Below are the code and all the weights of a small trained network. Each question names an input and a class and asks about switching units off, where a switched-off unit gives its printed mean instead of its output.

import numpy as np


def w(rows, s, z=0):
    codes = np.array(rows[::2]) - 128.0
    scale = np.full(codes.shape[1], s)
    scale[-1] = z or s
    return codes * scale


def norm(h):
    return h / np.sqrt((h * h).mean(-1, keepdims=True) + 1e-5)


def f(y):
    return y / 2 * (1 + np.tanh(0.7978845608 * (y + 0.044715 * y**3)))


def log_softmax(a):
    a = a - a.max(-1, keepdims=True)
    return a - np.log(np.exp(a).sum(-1, keepdims=True))


def net(x, mask):
    res = np.array(x, float).reshape(1, 7) / 4 @ E
    u = 0
    for l in range(4):
        y = f(norm(res) @ A[l][:, :-1].T + A[l][:, -1])
        res = res + np.where(mask[u : u + 10], y, B[l][:, -1]) @ B[l][:, :-1]
        u += 10
    return log_softmax(norm(res)[-1] @ U[:, :-1].T + U[:, -1])


A, B = {}, {}
E = w([
[127,130,130,128,128,127,128],'x0',
[195,70,87,105,133,27,81],'x1',
[105,117,72,120,134,166,80],'x2',
[191,168,149,253,122,138,75],'x3',
[142,214,178,54,145,103,119],'x4',
[126,127,124,132,129,124,132],'x5',
[76,168,133,140,2,65,138],'x6',
],0.0083)
A[0] = w([
[96,119,144,135,138,98,159,101],'0.n1',
[93,148,185,138,157,85,142,189],'0.n2',
[131,128,135,128,217,135,177,251],'0.n3',
[82,144,95,137,98,92,149,30],'0.n4',
[145,118,104,144,161,46,124,152],'0.n5',
[76,147,127,76,109,149,31,186],'0.n6',
[150,219,89,82,159,99,130,246],'0.n7',
[89,149,112,145,120,161,105,91],'0.n8',
[116,153,83,165,104,74,156,165],'0.n9',
[97,155,4,136,157,164,76,135],'0.n10',
],0.011,0.0017)
B[0] = w([
[241,157,155,165,155,144,84,141],'0.n1',
[177,72,121,108,52,186,119,179],'0.n2',
[192,142,81,162,81,128,155,254],'0.n3',
[184,123,122,160,81,127,150,181],'0.n4',
[108,73,142,182,151,114,152,226],'0.n5',
[171,74,181,127,54,151,148,231],'0.n6',
[145,14,137,210,107,142,124,250],'0.n7',
[130,179,162,123,117,152,150,167],'0.n8',
[254,125,68,107,191,173,112,206],'0.n9',
[203,102,191,133,111,112,150,242],'0.n10',
],0.0079,0.0037)
A[1] = w([
[72,123,195,129,117,111,111,205],'1.n1',
[191,118,118,131,161,137,161,141],'1.n2',
[89,121,134,20,161,121,158,165],'1.n3',
[142,76,169,171,94,195,41,161],'1.n4',
[101,138,114,109,179,91,123,158],'1.n5',
[158,135,144,102,254,139,106,201],'1.n6',
[111,128,107,57,87,85,140,128],'1.n7',
[149,93,119,153,164,45,79,92],'1.n8',
[78,71,153,73,88,115,128,178],'1.n9',
[105,66,108,192,106,169,92,251],'1.n10',
],0.0099,0.0029)
B[1] = w([
[190,103,107,114,207,144,103,133],'1.n1',
[197,152,91,106,86,176,187,216],'1.n2',
[85,218,50,195,251,50,117,150],'1.n3',
[152,195,167,139,169,76,187,254],'1.n4',
[129,71,222,209,89,132,98,115],'1.n5',
[163,77,12,240,2,200,119,173],'1.n6',
[78,188,83,196,145,89,113,152],'1.n7',
[78,157,148,108,95,206,69,204],'1.n8',
[245,171,109,179,185,124,155,180],'1.n9',
[133,143,114,35,156,47,215,253],'1.n10',
],0.0077,0.0066)
A[2] = w([
[168,99,9,93,90,181,162,196],'2.n1',
[196,81,51,107,161,61,29,147],'2.n2',
[140,103,172,127,129,133,145,83],'2.n3',
[62,172,183,83,134,146,141,104],'2.n4',
[196,165,220,130,153,175,57,139],'2.n5',
[162,190,186,183,166,118,30,250],'2.n6',
[178,126,172,152,171,79,150,130],'2.n7',
[191,87,204,105,84,133,159,112],'2.n8',
[107,145,150,152,197,254,145,228],'2.n9',
[144,163,90,148,230,106,132,198],'2.n10',
],0.0085,0.0025)
B[2] = w([
[166,179,164,113,162,62,167,254],'2.n1',
[58,128,236,188,102,186,132,199],'2.n2',
[135,102,145,141,99,105,126,134],'2.n3',
[56,24,110,123,105,184,88,129],'2.n4',
[113,138,137,171,170,93,172,159],'2.n5',
[14,74,37,113,243,2,155,156],'2.n6',
[120,176,163,90,154,140,166,197],'2.n7',
[164,165,134,18,160,107,127,213],'2.n8',
[106,56,172,235,93,112,111,164],'2.n9',
[148,126,108,200,167,53,196,171],'2.n10',
],0.0069,0.0083)
A[3] = w([
[109,170,63,135,171,113,124,137],'3.n1',
[134,123,195,170,165,121,198,253],'3.n2',
[96,106,98,173,166,80,109,168],'3.n3',
[107,109,168,138,174,217,149,141],'3.n4',
[132,95,170,137,151,82,211,228],'3.n5',
[122,92,109,192,147,170,169,188],'3.n6',
[130,11,203,114,130,85,70,135],'3.n7',
[147,48,101,119,201,175,141,75],'3.n8',
[89,221,153,101,86,49,82,245],'3.n9',
[125,156,80,133,94,121,43,113],'3.n10',
],0.011,0.0032)
B[3] = w([
[136,195,102,143,186,121,39,136],'3.n1',
[88,106,122,33,96,114,46,253],'3.n2',
[54,254,115,170,97,158,83,139],'3.n3',
[168,9,120,179,47,217,95,134],'3.n4',
[63,118,155,78,197,174,94,253],'3.n5',
[139,150,89,104,70,95,78,163],'3.n6',
[86,26,81,107,66,238,30,135],'3.n7',
[138,206,174,245,72,88,200,132],'3.n8',
[243,77,49,216,111,191,181,164],'3.n9',
[185,100,228,154,187,109,244,121],'3.n10',
],0.0074,0.015)
U = w([
[227,139,94,232,62,130,228,181],'0',
[56,230,99,176,223,58,97,113],'1',
[57,88,176,145,78,255,64,158],'2',
[145,180,147,51,165,161,111,142],'3',
[145,171,155,74,171,158,129,156],'4',
[110,102,181,94,198,82,174,124],'5',
[169,159,250,80,152,125,150,2],'6',
],0.01,0.0053)

Each question gives the input, the list of numbers given to net, and the class t.
The units are the neurons (one row each of A and B). Each row of codes is followed by its name. A weight is (code - 128) times the scale printed after its matrix; where a second scale follows, it is the last column's (A, B and U).
mask holds one flag per neuron, layer by layer. A switched-off neuron (its flag False) gives its mean, the last column of its row in B, instead of its output. The means were averaged over made-up inputs and are rounded, as every weight is.
A unit's drop is (log p(t) with every unit on - log p(t) with that unit switched off) / (log p(t) with every unit on - log p(t) with every unit switched off).
The circuit of an input: a set's keep is (log p(t) with only the set's units on - log p(t) with every unit switched off) / (log p(t) with every unit on - log p(t) with every unit switched off). Starting from the 12 units with the biggest drops (on a tie, the unit counted first), units are removed one at a time, each time the one whose removal leaves the highest keep (on an exact tie, the one counted first), for as long as the keep stays at least 0.8.
units of the circuit, in order: the units of the circuit, biggest drop first
unit that matters most: the unit with the biggest drop
top k neurons: the k neurons with the biggest drops, biggest first
drop when u is switched off: that unit's drop, to one decimal
input [1,-5,3,-3,-8,-5,6], class 5: units of the circuit, in order	1.n10
input [-1,-2,3,7,-8,-6,-5], class 5: top 3 neurons	1.n10, 0.n10, 1.n3
input [-4,8,0,0,-1,-3,7], class 2: units of the circuit, in order	2.n2, 3.n7, 1.n4
input [-4,-8,2,-7,8,8,1], class 2: top 2 neurons	0.n6, 0.n7
input [0,-3,-6,-8,-4,2,-3], class 1: top 2 neurons	1.n3, 0.n7
input [-5,-6,5,-4,4,5,-6], class 0: units of the circuit, in order	1.n6, 3.n8
input [8,-3,-4,8,7,-8,-4], class 1: top 2 neurons	2.n6, 0.n6
input [3,0,7,4,-2,-5,-5], class 6: top 2 neurons	0.n10, 0.n9
input [6,-7,-3,7,-2,7,-8], class 0: units of the circuit, in order	1.n6, 3.n5
input [-3,-2,7,7,8,-4,-4], class 5: units of the circuit, in order	0.n7, 0.n10, 2.n6
input [-2,-3,-6,-8,7,6,6], class 1: units of the circuit, in order	1.n3, 1.n7
input [-2,6,6,-3,-3,2,-7], class 0: units of the circuit, in order	1.n6, 3.n8
input [0,-7,-1,8,4,-5,-8], class 0: units of the circuit, in order	1.n6, 3.n5
input [2,-8,0,-7,-2,3,-6], class 2: units of the circuit, in order	3.n4
input [6,8,8,-2,8,-2,-6], class 2: units of the circuit, in order	2.n2, 3.n7, 0.n7
input [0,-1,4,-3,-3,-1,6], class 0: top 2 neurons	0.n7, 3.n2
input [6,5,1,-3,-3,-3,6], class 0: units of the circuit, in order	3.n9, 3.n2
input [-3,1,8,1,6,4,5], class 6: top 2 neurons	0.n6, 0.n7
input [3,-1,-4,4,6,-2,5], class 5: top 4 neurons	2.n6, 0.n3, 0.n2, 1.n6
input [-3,0,-6,6,-7,-8,2], class 3: unit that matters most	1.n10
input [0,-4,8,1,0,-1,6], class 6: top 2 neurons	0.n6, 0.n10
input [-6,-2,-3,4,-5,-7,-8], class 0: top 3 neurons	1.n6, 0.n6, 0.n7
input [4,8,0,6,-5,-5,5], class 2: top 3 neurons	2.n2, 1.n9, 1.n8
input [4,-8,1,-7,8,-1,-8], class 0: top 2 neurons	1.n6, 1.n10
input [-7,-6,-6,-8,6,4,6], class 1: top 3 neurons	1.n3, 1.n9, 1.n7
input [-5,-4,-4,8,6,-4,7], class 1: top 3 neurons	2.n6, 0.n3, 2.n5
input [2,4,3,-8,7,1,3], class 1: top 2 neurons	1.n3, 1.n7
input [3,-6,0,5,2,-1,8], class 0: unit that matters most	3.n9
input [2,-7,6,5,-6,8,2], class 3: drop when 2.n2 is switched off	0.4
